Here is a tiny trained network, its code and every weight. The questions are about switching its units off for an input and a target symbol, where a switched-off unit gives its printed mean instead of its output.

import numpy as np


def w(rows, s, z=0):
    codes = np.array(rows[::2]) - 128.0
    scale = np.full(codes.shape[1], s)
    scale[-1] = z or s
    return codes * scale


def f(y):
    return y / 2 * (1 + np.tanh(0.7978845608 * (y + 0.044715 * y**3)))


def softmax(a):
    e = np.exp(a - a.max(-1, keepdims=True))
    return e / e.sum(-1, keepdims=True)


def log_softmax(a):
    a = a - a.max(-1, keepdims=True)
    return a - np.log(np.exp(a).sum(-1, keepdims=True))


def net(x, mask):
    ids = ['ΔΘΣΨβγεημ'.index(c) for c in x.split()]
    T = len(ids)
    res = E[ids] + P[:T]
    u = 0
    for l in range(3):
        r = res
        for j in range(2):
            rows = slice(2 * j, 2 * j + 2)
            q, k, v = (r @ M[l][rows].T for M in (Q, K, V))
            z = softmax(np.where(np.tri(T) > 0, q @ k.T / 2**0.5, -1e9)) @ v
            o = O[l][rows]
            res = res + np.where(mask[u + j], z, o[:, -1]) @ o[:, :-1]
        u += 2
        y = f(res @ A[l][:, :-1].T + A[l][:, -1])
        res = res + np.where(mask[u : u + 4], y, B[l][:, -1]) @ B[l][:, :-1]
        u += 4
    return log_softmax(res[-1] @ U[:, :-1].T + U[:, -1])


Q, K, V, O, A, B = {}, {}, {}, {}, {}, {}
E = w([
[148,185,253],'Δ',
[107,137,123],'Θ',
[140,140,108],'Σ',
[177,146,109],'Ψ',
[138,156,110],'β',
[105,153,153],'γ',
[138,143,139],'ε',
[145,132,179],'η',
[117,154,51],'μ',
],0.014)
P = w([
[106,150,134],'0',
[172,135,120],'1',
[125,82,48],'2',
[100,132,164],'3',
[154,98,159],'4',
[135,253,28],'5',
[108,148,142],'6',
[131,94,114],'7',
],0.017)
Q[0] = w([
[63,105,102],'0.h1',
[154,246,183],'0.h1',
[135,84,113],'0.h2',
[154,124,119],'0.h2',
],0.013)
K[0] = w([
[115,177,35],'0.h1',
[145,5,120],'0.h1',
[184,210,115],'0.h2',
[42,126,172],'0.h2',
],0.011)
V[0] = w([
[178,214,127],'0.h1',
[222,185,61],'0.h1',
[116,1,92],'0.h2',
[26,120,85],'0.h2',
],0.0084)
O[0] = w([
[192,86,167,192],'0.h1',
[152,164,91,134],'0.h1',
[231,187,2,3],'0.h2',
[95,170,198,75],'0.h2',
],0.0064,0.0057)
A[0] = w([
[130,137,192,72],'0.n1',
[173,97,195,91],'0.n2',
[59,119,141,108],'0.n3',
[247,87,163,253],'0.n4',
],0.011,0.0043)
B[0] = w([
[42,134,169,221],'0.n1',
[55,60,110,235],'0.n2',
[17,118,118,156],'0.n3',
[186,2,162,254],'0.n4',
],0.0076,0.0058)
Q[1] = w([
[139,175,75],'1.h1',
[218,116,233],'1.h1',
[254,125,164],'1.h2',
[251,249,148],'1.h2',
],0.0081)
K[1] = w([
[100,254,138],'1.h1',
[132,98,198],'1.h1',
[223,223,153],'1.h2',
[124,152,115],'1.h2',
],0.0089)
V[1] = w([
[154,125,76],'1.h1',
[184,173,249],'1.h1',
[225,255,136],'1.h2',
[155,31,122],'1.h2',
],0.0059)
O[1] = w([
[133,163,19,75],'1.h1',
[252,89,133,189],'1.h1',
[109,71,219,6],'1.h2',
[83,135,119,173],'1.h2',
],0.004,0.011)
A[1] = w([
[136,59,2,50],'1.n1',
[8,123,132,114],'1.n2',
[234,104,53,108],'1.n3',
[62,92,152,254],'1.n4',
],0.0084,0.0036)
B[1] = w([
[30,69,38,139],'1.n1',
[40,240,131,193],'1.n2',
[77,125,254,145],'1.n3',
[175,96,59,254],'1.n4',
],0.0063,0.008)
Q[2] = w([
[155,136,232],'2.h1',
[103,254,170],'2.h1',
[127,47,106],'2.h2',
[179,201,151],'2.h2',
],0.0085)
K[2] = w([
[254,144,168],'2.h1',
[232,218,77],'2.h1',
[144,77,126],'2.h2',
[209,198,120],'2.h2',
],0.0089)
V[2] = w([
[86,95,166],'2.h1',
[20,78,52],'2.h1',
[160,161,131],'2.h2',
[39,49,2],'2.h2',
],0.0084)
O[2] = w([
[172,86,167,253],'2.h1',
[152,167,75,148],'2.h1',
[170,135,72,69],'2.h2',
[85,254,205,104],'2.h2',
],0.0075,0.0051)
A[2] = w([
[251,107,166,210],'2.n1',
[156,205,192,251],'2.n2',
[110,97,177,116],'2.n3',
[77,93,150,87],'2.n4',
],0.013,0.0033)
B[2] = w([
[21,26,176,250],'2.n1',
[129,7,79,169],'2.n2',
[142,254,125,210],'2.n3',
[117,248,131,183],'2.n4',
],0.0088,0.014)
U = w([
[166,9,125,117],'Δ',
[78,94,117,129],'Θ',
[119,112,133,141],'Σ',
[175,151,169,195],'Ψ',
[139,90,81,106],'β',
[164,110,87,194],'γ',
[186,100,113,151],'ε',
[194,110,128,196],'η',
[107,198,137,2],'μ',
],0.013,0.0083)

Each question gives the input, a string of symbols that net reads in full, and the target symbol t.
The units are the heads (2 rows each of Q, K, V and O) and the neurons (one row each of A and B). Each row of codes is followed by its name. A weight is (code - 128) times the scale printed after its matrix; where a second scale follows, it is the last column's (O, A, B and U).
mask holds one flag per unit, layer by layer, with each layer's heads first. A switched-off unit (its flag False) gives its mean, the last column of its rows in O or B, instead of its output. The means were averaged over made-up inputs and are rounded, as every weight is.
A unit's drop is (log p(t) with every unit on - log p(t) with that unit switched off) / (log p(t) with every unit on - log p(t) with every unit switched off).
The circuit of an input: a set's keep is (log p(t) with only the set's units on - log p(t) with every unit switched off) / (log p(t) with every unit on - log p(t) with every unit switched off). Starting from the 12 units with the biggest drops (on a tie, the unit counted first), units are removed one at a time, each time the one whose removal leaves the highest keep (on an exact tie, the one counted first), for as long as the keep stays at least 0.8.
circuit, biggest first: the units of the circuit, biggest drop first
top k neurons in layer l: the k neurons of layer l with the biggest drops, biggest first
heads that matter: for each layer, one digit per head in row order, 1 if its drop is at least 0.15 and else 0, layers parted by /
drop when u is switched off: that unit's drop, to one decimal
input η γ Δ γ, target μ: circuit, biggest first -> 2.n1, 2.n4, 1.n2
input Ψ Δ Δ Δ Ψ μ, target μ: heads that matter -> 00 / 10 / 11
input η γ ε Δ, target μ: circuit, biggest first -> 0.n1, 2.n4, 2.n3
input ε Δ Θ η, target Ψ: circuit, biggest first -> 2.n1
input γ Δ Δ, target Δ: heads that matter -> 00 / 10 / 01
input γ Δ η Θ Δ Δ Θ, target μ: circuit, biggest first -> 2.n1, 0.n4
input Ψ ε Δ γ η Δ Δ, target μ: heads that matter -> 00 / 00 / 10
input Δ η Δ, target Δ: top 2 neurons in layer 0 -> 0.n1, 0.n3
input Δ Δ η μ Δ Δ η Δ, target Ψ: heads that matter -> 10 / 00 / 01
input ε Δ Ψ, target Ψ: heads that matter -> 00 / 00 / 01
input Δ μ Δ Ψ, target Δ: top 3 neurons in layer 2 -> 2.n4, 2.n1, 2.n3
input ε Δ γ γ Δ γ, target γ: top 2 neurons in layer 0 -> 0.n2, 0.n1
input γ Δ Δ Ψ, target Δ: top 2 neurons in layer 1 -> 1.n2, 1.n1
input Θ Δ Δ Δ Δ Δ Θ μ, target Δ: top neuron in layer 0 -> 0.n2
input ε Δ η Θ γ μ, target μ: drop when 1.n2 is switched off -> 0.0
input η Δ γ Δ Δ γ Δ Δ, target Ψ: drop when 0.n2 is switched off -> 1.2
input η Δ Δ η, target μ: drop when 2.n2 is switched off -> 0.2
